The symbols move the states like this.
NB η BD
NB ζ ZQ
NB γ NJ
NB ε SG
HJ η MR
HJ ζ NC
HJ γ LQ
HJ ε TT
LP η NS
LP ζ HJ
LP γ MR
LP ε GJ
CF η NR
CF ζ FH
CF γ CR
CF ε HJ
SG η QT
SG ζ HM
SG γ BF
SG ε JQ
RG η HQ
RG ζ JF
RG γ LH
RG ε RC
NJ η NB
NJ ζ RQ
NJ γ ZQ
NJ ε BF
BD η HM
BD ζ NJ
BD γ NB
BD ε QT
ZH η NT
ZH ζ RC
ZH γ PG
ZH ε RD
RQ η ZQ
RQ ζ NH
RQ γ CC
RQ ε BD
FR η HG
FR ζ JQ
FR γ SC
FR ε JF
SR η MS
SR ζ ZL
SR γ PB
SR ε CC
RH η CT
RH ζ RD
RH γ ML
RH ε QR
QT η DP
QT ζ BF
QT γ SG
QT ε SC
CC η RQ
CC ζ CM
CC γ NH
CC ε NB
TZ η QS
TZ ζ FR
TZ γ HG
TZ ε RG
TD η LB
TD ζ BS
TD γ PP
TD ε ZN
HM η BF
HM ζ NB
HM γ BD
HM ε DP
TQ η FB
TQ ζ RG
TQ γ HQ
TQ ε ZH
PM η FC
PM ζ RZ
PM γ PC
PM ε PB
HF η JM
HF ζ ZH
HF γ NT
HF ε RH
BS η PP
BS ζ QR
BS γ RR
BS ε BP
BB η TM
BB ζ MP
BB γ HN
BB ε PM
HQ η TQ
HQ ζ LH
HQ γ RG
HQ ε PG
LQ η HJ
LQ ζ NR
LQ γ NC
LQ ε NS
TM η RZ
TM ζ HN
TM γ BB
TM ε FC
QP η CP
QP ζ GJ
QP γ MN
QP ε BB
QR η RR
QR ζ HD
QR γ CN
QR ε TD
NT η HF
NT ζ PG
NT γ ZH
NT ε ML
RD η ML
RD ζ HF
RD γ JM
RD ε HD
JF η LH
JF ζ TZ
JF γ QS
JF ε TQ
LB η BP
LB ζ PP
LB γ TD
LB ε FH
RR η BS
RR ζ CN
RR γ QR
RR ε LB
PC η PM
PC ζ TM
PC γ RZ
PC ε ZL
ZL η PB
ZL ζ FC
ZL γ RP
ZL ε CM
NS η TT
NS ζ MR
NS γ LP
NS ε MN
PG η ZH
PG ζ FB
PG γ RC
PG ε JM
BP η QF
BP ζ TD
BP γ LB
BP ε CR
PB η SR
PB ζ RP
PB γ ZL
PB ε NH
SC η FR
SC ζ GH
SC γ JQ
SC ε QS
CR η CF
CR ζ ZN
CR γ FH
CR ε LQ
HG η TZ
HG ζ SC
HG γ FR
HG ε LH
RZ η PC
RZ ζ BB
RZ γ TM
RZ ε RP
MN η QP
MN ζ JN
MN γ GJ
MN ε HN
GJ η MN
GJ ζ TT
GJ γ JN
GJ ε MP
NC η LQ
NC ζ CF
NC γ NR
NC ε LP
GH η JQ
GH ζ QT
GH γ DP
GH ε HG
PP η TD
PP ζ RR
PP γ BS
PP ε QF
CN η QR
CN ζ CT
CN γ HD
CN ε PP
DP η GH
DP ζ SG
DP γ QT
DP ε FR
JQ η SC
JQ ζ DP
JQ γ GH
JQ ε TZ
JN η GJ
JN ζ NS
JN γ TT
JN ε CP
HN η BB
HN ζ CP
HN γ MP
HN ε PC
QS η JF
QS ζ HG
QS γ TZ
QS ε HQ
NH η CC
NH ζ MS
NH γ CM
NH ε NJ
ML η RH
ML ζ JM
ML γ RD
ML ε CN
QF η ZN
QF ζ LB
QF γ BP
QF ε CF
LH η RG
LH ζ QS
LH γ JF
LH ε FB
MR η LP
MR ζ LQ
MR γ HJ
MR ε JN
HD η CN
HD ζ RH
HD γ CT
HD ε BS
TT η JN
TT ζ LP
TT γ NS
TT ε QP
FH η CR
FH ζ QF
FH γ ZN
FH ε NC
BF η SG
BF ζ BD
BF γ HM
BF ε GH
FB η RC
FB ζ HQ
FB γ TQ
FB ε NT
CM η NH
CM ζ SR
CM γ MS
CM ε ZQ
CT η HD
CT ζ ML
CT γ RH
CT ε RR
ZQ η NJ
ZQ ζ CC
ZQ γ RQ
ZQ ε HM
RP η ZL
RP ζ PM
RP γ FC
RP ε MS
CP η MP
CP ζ MN
CP γ QP
CP ε TM
ZN η FH
ZN ζ BP
ZN γ QF
ZN ε NR
FC η RP
FC ζ PC
FC γ PM
FC ε SR
RC η PG
RC ζ TQ
RC γ FB
RC ε HF
MS η CM
MS ζ PB
MS γ SR
MS ε RQ
NR η NC
NR ζ CR
NR γ CF
NR ε MR
MP η HN
MP ζ QP
MP γ CP
MP ε RZ
JM η RD
JM ζ NT
JM γ HF
JM ε CT

In the rows, 460 means zero.

The rows follow the links: the fewer symbols apart two states are, the more alike their rows tend to be.

Each row is also shifted at random along 7 hidden directions that mean nothing.

Some states, each with a row of numbers:
CN: 566 494 426 504 491 546 440 456 536 381 456 551 375 410 341 464 389 436 399 412 466 348 480 466 572 515 495 366 527 491 394 395 453 472 443 353 472 476 257 467 401 427 458 496 427 453 488
BF: 588 395 574 512 454 413 411 374 467 472 493 458 501 511 427 571 502 424 428 445 478 528 424 388 358 402 459 528 463 311 487 469 423 504 425 421 426 481 374 528 506 486 585 550 447 579 400
LP: 661 538 361 442 371 441 481 505 410 541 334 480 477 322 454 570 483 490 540 536 479 490 557 452 483 460 519 482 573 557 359 398 557 427 541 592 469 409 500 508 495 385 408 463 450 468 554
ZL: 636 426 502 452 464 480 415 537 563 572 395 392 503 516 402 435 497 438 534 438 425 580 404 503 337 399 413 571 477 335 343 535 560 499 448 472 450 363 373 493 538 613 493 549 432 485 376
PC: 441 426 450 343 468 421 472 502 454 544 575 450 531 546 519 448 500 279 532 492 405 565 410 532 361 416 445 561 418 455 541 615 514 445 386 435 443 393 491 474 497 568 402 401 479 396 435
LB: 499 470 383 488 401 491 574 404 482 424 561 329 330 403 461 461 458 458 435 536 651 385 683 302 594 520 488 408 423 552 326 411 511 443 506 429 395 523 470 476 390 531 446 431 471 444 625
NS: 587 477 377 425 425 460 492 556 449 522 456 447 449 448 410 397 472 444 537 507 449 488 530 494 467 468 427 473 439 580 390 406 557 350 448 408 435 433 427 460 477 483 353 377 450 400 523
NJ: 161 429 513 417 385 379 448 325 377 514 481 378 531 454 522 636 537 426 475 529 553 563 462 380 367 409 539 571 529 343 491 630 427 595 508 537 440 433 463 529 488 514 559 546 462 518 469
NT: 367 454 473 577 463 509 505 433 508 376 458 399 359 434 437 406 426 586 378 429 545 356 559 344 556 506 430 359 401 477 379 302 439 435 498 451 439 559 496 435 416 441 505 475 462 510 505
RC: 286 463 477 557 439 438 450 384 397 355 457 563 427 405 390 517 434 547 377 443 474 369 503 390 529 486 475 361 465 509 500 261 365 395 459 376 449 565 383 470 432 285 498 441 448 531 500
TT: 309 468 363 411 416 455 519 573 394 535 444 368 452 490 412 273 475 575 559 526 453 493 543 513 472 482 361 468 359 633 388 387 543 309 466 365 425 446 468 391 466 502 310 314 448 348 533
QR: 529 511 410 440 569 562 454 495 621 360 578 678 391 414 505 557 363 115 400 385 382 340 431 521 567 493 554 367 536 497 515 471 489 465 359 489 502 440 434 508 409 424 424 459 489 430 465
JQ: 13 437 534 525 504 511 438 487 548 462 356 360 441 503 465 365 450 614 436 389 460 465 400 453 428 447 396 463 421 327 374 471 457 532 508 540 473 453 518 411 469 537 538 554 455 503 360
CR: 570 475 373 371 349 399 595 300 301 441 588 243 402 404 608 489 515 497 449 634 706 434 664 302 572 531 546 465 433 561 484 627 416 549 572 498 408 516 613 444 363 522 439 380 509 367 660
BD: 207 377 550 443 452 410 417 397 406 478 491 389 509 571 386 408 505 538 459 460 469 536 391 464 362 433 412 531 425 353 506 563 390 517 426 299 439 458 297 446 477 534 519 490 431 470 389
HN: 426 481 394 428 415 421 444 571 427 571 413 560 525 437 376 498 491 389 570 493 357 546 473 528 388 418 430 516 488 563 423 347 572 307 414 425 450 399 391 512 546 404 364 400 442 459 475
TZ: 357 410 556 490 536 451 418 433 433 373 473 487 478 562 489 335 429 572 377 382 389 426 322 508 442 464 393 413 365 394 613 469 315 481 426 403 483 520 513 374 427 408 504 441 471 457 349
FC: 614 436 491 409 405 455 422 414 497 580 425 348 505 481 377 542 524 415 536 501 529 588 448 445 356 422 496 607 574 315 335 669 533 618 482 421 443 350 242 530 498 650 528 598 409 476 440
BS: 614 421 423 532 477 526 538 490 538 389 606 406 316 507 340 320 417 456 413 455 544 355 621 367 582 520 388 359 329 563 353 288 505 323 398 216 373 557 320 435 398 521 416 374 446 437 552
PB: 560 362 523 369 540 460 457 517 543 514 639 398 506 669 477 321 489 270 506 428 387 571 352 545 330 404 377 562 329 365 526 659 501 455 327 318 427 408 419 443 488 682 440 423 468 391 349
ZQ: 305 446 509 457 400 342 420 420 319 517 382 475 580 455 481 539 525 566 492 496 431 559 402 462 345 399 453 530 479 426 544 444 404 456 490 517 468 461 519 480 525 365 496 467 469 520 422
QT: 398 387 577 479 547 501 394 465 560 451 470 420 478 602 419 355 446 469 424 359 403 494 308 513 378 429 394 497 409 277 467 567 421 546 400 375 472 436 363 422 471 589 539 547 441 482 305
MP: 463 460 422 399 438 498 517 540 539 589 444 246 447 502 507 359 499 466 559 506 527 549 511 465 414 441 428 564 425 422 302 620 598 518 514 547 439 367 543 441 482 697 425 487 465 398 471
HF: 579 421 498 555 486 504 501 426 476 355 490 361 362 502 440 305 426 648 365 420 540 356 520 374 556 517 394 357 339 462 429 364 380 443 489 368 432 574 479 381 388 465 500 438 459 465 477
QP: 578 513 395 389 400 450 445 486 462 565 387 466 507 379 453 589 501 368 556 519 471 542 479 495 419 442 535 552 604 466 382 561 562 517 497 556 480 353 401 532 504 502 430 512 442 450 500
FR: 153 417 525 609 427 436 456 434 471 434 441 464 441 450 368 514 484 561 412 438 504 450 542 337 444 431 412 429 414 427 386 222 453 367 457 405 405 554 405 504 500 390 541 497 449 611 470
QF: 454 520 369 403 477 511 492 488 468 422 470 504 415 406 485 426 412 408 464 473 454 381 480 514 569 519 507 399 494 574 476 499 470 468 466 467 493 438 465 423 395 433 371 403 465 357 518
JN: 541 464 380 447 369 440 481 520 399 554 404 393 459 442 301 391 494 576 556 534 491 518 569 464 450 475 407 496 468 575 326 374 545 356 483 316 423 434 284 458 484 486 379 416 414 418 534

Where do the symbols, taken in turn from left to right, take each start?
Answers are names.
583 488 379 389 529 506 525 538 489 409 556 488 410 479 564 332 403 358 456 455 413 386 456 535 557 510 449 386 383 589 529 483 479 400 423 477 481 465 607 397 406 472 344 329 503 329 497
ε γ ζ ε η η -> HJ
358 394 510 412 431 348 427 429 335 509 537 491 563 548 414 469 521 440 499 495 410 567 402 493 331 403 415 540 409 454 584 474 406 393 390 309 423 468 368 482 513 436 450 395 456 468 426
ε ζ ζ η -> CC
597 407 486 425 391 374 480 432 375 549 498 341 525 519 478 461 544 483 521 528 511 580 497 416 349 414 428 571 409 432 466 532 478 451 470 448 410 446 501 481 512 538 469 436 466 476 470
η ε ε η -> NJ
697 491 457 548 448 502 486 385 474 376 424 423 379 377 464 498 432 561 381 454 567 360 551 347 577 511 501 372 486 452 391 377 421 513 532 510 452 530 480 455 406 412 522 519 459 504 520
ζ ζ η γ -> HF
580 465 439 622 512 575 493 571 644 392 464 509 314 434 345 385 384 461 407 378 451 340 574 398 565 490 384 333 388 526 289 151 558 294 421 395 426 533 408 460 447 442 450 449 440 521 488
ζ γ ζ ζ ε -> RD
567 461 437 445 381 385 423 520 358 567 362 505 554 444 372 480 519 535 567 505 387 559 449 512 358 415 414 530 490 525 454 371 504 354 457 420 454 418 385 485 540 385 405 421 431 477 458
γ ζ η ε -> PM
593 550 373 316 513 527 426 536 516 505 366 503 487 418 525 438 417 357 533 447 368 467 342 640 478 490 533 494 587 468 465 698 505 592 490 595 556 310 480 425 436 514 375 484 457 317 429
η ζ η η ζ η -> MR
377 547 344 364 495 534 431 589 495 502 319 522 462 417 394 335 397 497 539 448 346 437 376 651 508 515 466 438 551 554 411 529 514 481 486 448 539 346 358 391 443 458 328 440 425 311 445
η ε ζ γ γ -> HJ
25 410 523 444 475 473 423 459 559 516 501 425 482 528 409 500 484 336 477 436 468 540 415 458 368 416 461 551 490 315 410 587 515 538 412 405 443 400 308 519 495 612 529 557 436 498 396
η ζ ζ ε -> BD
736 415 548 508 422 369 402 472 345 521 304 418 573 511 428 407 523 730 492 450 399 559 375 484 318 402 361 520 406 396 495 372 405 417 502 481 468 473 510 423 544 385 505 475 445 533 359
ζ γ ζ ζ γ -> RP
375 406 507 527 354 366 453 440 383 548 421 399 509 462 370 531 550 566 510 516 511 575 541 358 347 395 407 544 439 433 383 325 501 375 474 418 390 487 408 532 546 444 513 484 441 580 477
γ η ζ ε -> ZQ
294 451 461 559 528 589 538 494 678 384 551 375 301 470 507 403 398 374 382 403 556 346 576 346 579 497 455 372 382 428 306 394 546 454 458 518 423 506 560 463 409 588 500 498 480 489 498
η ζ γ γ ε -> RD
424 461 446 405 474 462 473 566 555 574 501 471 503 472 564 542 497 210 544 467 412 563 454 495 360 380 471 565 468 425 429 529 613 425 412 621 452 365 614 535 544 566 428 461 490 482 437
γ γ γ ε -> FC
214 492 495 536 529 462 433 484 524 379 493 709 479 394 579 656 420 243 385 383 345 398 404 453 469 415 514 386 478 459 589 291 445 372 394 647 499 507 674 528 500 269 494 449 518 582 420
ζ η ε γ -> RG
375 407 556 500 483 404 444 365 399 384 531 474 482 512 504 480 468 493 374 433 469 444 414 407 444 448 452 433 394 395 593 439 330 472 429 427 455 549 511 454 445 400 539 452 480 518 420
ε γ ε ε ζ -> RC
233 465 456 467 509 547 479 389 551 360 545 437 356 461 432 436 393 398 376 431 544 350 492 419 587 532 516 381 482 429 425 548 420 572 455 362 460 491 328 442 362 541 493 509 451 415 497
ζ ε ε η ζ ε -> PP
812 515 423 435 477 499 447 419 439 389 431 523 426 400 447 467 406 483 412 453 459 369 442 498 561 524 526 376 535 498 504 496 387 527 490 443 504 470 391 423 389 386 447 468 446 404 482
γ η γ γ ε -> LB
750 490 396 383 491 441 446 586 463 514 497 640 531 467 483 498 454 236 545 457 295 500 395 591 409 421 462 488 469 572 551 425 545 321 363 474 485 393 513 492 517 395 332 354 481 410 445
γ η ε γ ε γ -> BB
208 424 537 485 493 465 461 364 469 386 512 401 436 503 522 463 454 487 373 431 517 422 428 402 474 470 476 440 430 352 520 549 359 569 472 473 460 509 499 442 417 490 555 511 473 493 429
ε η ε γ η ε -> RD
